Below are the code and all the weights of a small trained network. Each question names an input and a class and asks about switching units off, where a switched-off unit gives its printed mean instead of its output.

import numpy as np


def w(rows, s, z=0):
    codes = np.array(rows[::2]) - 128.0
    scale = np.full(codes.shape[1], s)
    scale[-1] = z or s
    return codes * scale


def norm(h):
    return h / np.sqrt((h * h).mean(-1, keepdims=True) + 1e-5)


def f(y):
    return y / 2 * (1 + np.tanh(0.7978845608 * (y + 0.044715 * y**3)))


def log_softmax(a):
    a = a - a.max(-1, keepdims=True)
    return a - np.log(np.exp(a).sum(-1, keepdims=True))


def net(x, mask):
    res = np.array(x, float).reshape(1, 5) / 4 @ E
    u = 0
    for l in range(3):
        y = f(norm(res) @ A[l][:, :-1].T + A[l][:, -1])
        res = res + np.where(mask[u : u + 7], y, B[l][:, -1]) @ B[l][:, :-1]
        u += 7
    return log_softmax(norm(res)[-1] @ U[:, :-1].T + U[:, -1])


A, B = {}, {}
E = w([
[165,153,125,95,189,219,158,167,52,76,134,188],'x0',
[121,105,132,121,136,147,120,129,146,147,145,129],'x1',
[134,141,127,127,127,119,112,116,133,124,135,135],'x2',
[236,153,191,110,90,131,146,198,159,145,112,126],'x3',
[109,173,85,132,170,83,183,142,67,255,196,106],'x4',
],0.009)
A[0] = w([
[176,157,127,93,82,122,174,136,125,178,156,120,21],'L0N1',
[111,109,165,74,126,122,131,126,110,76,137,150,161],'L0N2',
[101,160,53,201,136,147,169,103,135,164,165,117,167],'L0N3',
[114,148,106,128,128,69,160,137,105,217,161,116,76],'L0N4',
[100,73,124,168,131,60,156,130,176,100,108,186,90],'L0N5',
[118,185,91,95,146,113,178,182,86,130,245,138,5],'L0N6',
[166,133,255,109,76,138,132,152,129,115,131,128,89],'L0N7',
],0.0081,0.0031)
B[0] = w([
[142,80,1,201,167,74,78,233,141,66,145,102,181],'L0N1',
[99,120,53,135,149,139,57,89,128,96,152,164,175],'L0N2',
[135,163,156,138,99,142,169,82,122,102,84,164,226],'L0N3',
[74,154,145,153,68,172,98,147,149,109,165,104,253],'L0N4',
[121,88,165,70,138,95,184,135,104,105,141,59,168],'L0N5',
[199,60,166,77,151,106,124,51,113,141,133,117,219],'L0N6',
[122,214,199,176,80,190,171,62,127,170,96,91,218],'L0N7',
],0.0087,0.006)
A[1] = w([
[110,80,148,86,150,67,111,80,154,113,96,126,152],'L1N1',
[146,186,144,122,86,190,93,141,165,145,49,151,130],'L1N2',
[133,121,72,154,95,95,90,255,157,143,180,146,6],'L1N3',
[254,102,152,80,103,124,132,165,177,126,87,125,218],'L1N4',
[95,146,118,165,91,120,133,78,158,135,144,132,12],'L1N5',
[204,137,95,96,193,114,123,209,103,149,159,132,46],'L1N6',
[122,95,71,84,139,131,66,164,92,91,111,192,57],'L1N7',
],0.0087,0.0023)
B[1] = w([
[120,132,128,101,155,102,174,178,198,174,45,153,221],'L1N1',
[81,70,85,120,171,77,156,121,88,159,135,145,249],'L1N2',
[132,162,124,156,159,115,148,164,168,75,75,202,203],'L1N3',
[121,149,99,69,77,162,57,60,86,180,220,121,253],'L1N4',
[127,98,117,104,103,133,97,142,125,148,85,104,216],'L1N5',
[81,109,141,106,2,218,91,141,64,171,157,66,188],'L1N6',
[57,162,161,215,122,157,67,141,103,137,161,74,200],'L1N7',
],0.0098,0.0044)
A[2] = w([
[195,148,167,154,122,49,141,255,194,158,179,145,114],'L2N1',
[137,179,142,158,121,132,139,88,59,133,147,173,48],'L2N2',
[97,117,155,78,146,170,86,135,183,171,67,153,178],'L2N3',
[134,62,103,70,180,70,204,156,189,61,56,104,29],'L2N4',
[48,141,94,101,92,111,103,110,122,149,80,33,137],'L2N5',
[216,159,89,62,172,224,173,88,30,146,159,219,85],'L2N6',
[134,126,166,148,220,186,113,60,72,92,166,130,254],'L2N7',
],0.0077,0.0029)
B[2] = w([
[110,157,14,176,162,224,83,163,70,90,67,87,174],'L2N1',
[128,93,89,156,131,121,179,196,163,56,161,170,176],'L2N2',
[161,157,123,181,155,113,197,159,79,119,173,178,179],'L2N3',
[79,118,104,162,222,100,74,134,185,82,80,151,173],'L2N4',
[219,110,183,56,120,153,155,129,96,118,208,149,244],'L2N5',
[94,40,216,107,188,10,198,100,254,80,90,220,255],'L2N6',
[160,208,69,152,154,128,55,216,138,168,65,43,249],'L2N7',
],0.0086,0.0081)
U = w([
[108,61,151,118,246,92,170,132,176,87,102,209,2],'0',
[144,82,136,98,39,149,163,86,86,153,198,138,223],'1',
[109,142,30,216,148,174,90,178,98,105,110,108,170],'2',
],0.013,0.00094)

Each question gives the input, the list of numbers given to net, and the class t.
The units are the neurons (one row each of A and B). Each row of codes is followed by its name. A weight is (code - 128) times the scale printed after its matrix; where a second scale follows, it is the last column's (A, B and U).
mask holds one flag per neuron, layer by layer. A switched-off neuron (its flag False) gives its mean, the last column of its row in B, instead of its output. The means were averaged over made-up inputs and are rounded, as every weight is.
A unit's drop is (log p(t) with every unit on - log p(t) with that unit switched off) / (log p(t) with every unit on - log p(t) with every unit switched off).
The circuit of an input: a set's keep is (log p(t) with only the set's units on - log p(t) with every unit switched off) / (log p(t) with every unit on - log p(t) with every unit switched off). Starting from the 12 units with the biggest drops (on a tie, the unit counted first), units are removed one at a time, each time the one whose removal leaves the highest keep (on an exact tie, the one counted first), for as long as the keep stays at least 0.8.
circuit, biggest first: the units of the circuit, biggest drop first
most important unit: the unit with the biggest drop
top k neurons: the k neurons with the biggest drops, biggest first
k most important neurons of layer l: the k neurons of layer l with the biggest drops, biggest first
drop when u is switched off: that unit's drop, to one decimal
input [-7,-1,-1,2,8], class 2: most important unit	L0N1
input [-6,2,-5,1,6], class 2: top 3 neurons	L0N1, L0N7, L1N3
input [-2,2,7,1,7], class 2: top 3 neurons	L0N1, L0N4, L0N7
input [-8,-2,-4,-7,1], class 1: top 2 neurons	L2N6, L0N6
input [-8,2,4,1,3], class 2: top 2 neurons	L0N7, L2N1
input [5,5,-5,6,7], class 1: top 2 neurons	L1N6, L0N6
input [2,-6,-6,1,4], class 1: top 3 neurons	L0N6, L0N1, L0N7
input [1,7,-5,0,-3], class 2: top 4 neurons	L0N2, L0N6, L1N4, L2N6
input [3,-5,-4,1,1], class 1: top 2 neurons	L1N6, L0N3
input [-3,-2,-2,1,5], class 2: top 3 neurons	L0N1, L0N7, L1N3
input [-2,6,4,5,7], class 2: 2 most important neurons of layer 0	L0N4, L0N1
input [-2,-8,5,1,1], class 2: top 2 neurons	L2N6, L2N1
input [6,3,-3,-6,-2], class 2: drop when L1N7 is switched off	1.2
input [8,-3,4,5,7], class 1: drop when L1N6 is switched off	3.2
input [7,7,7,3,3], class 1: circuit, biggest first	L1N6
input [4,1,-6,-2,-3], class 2: drop when L1N7 is switched off	0.1
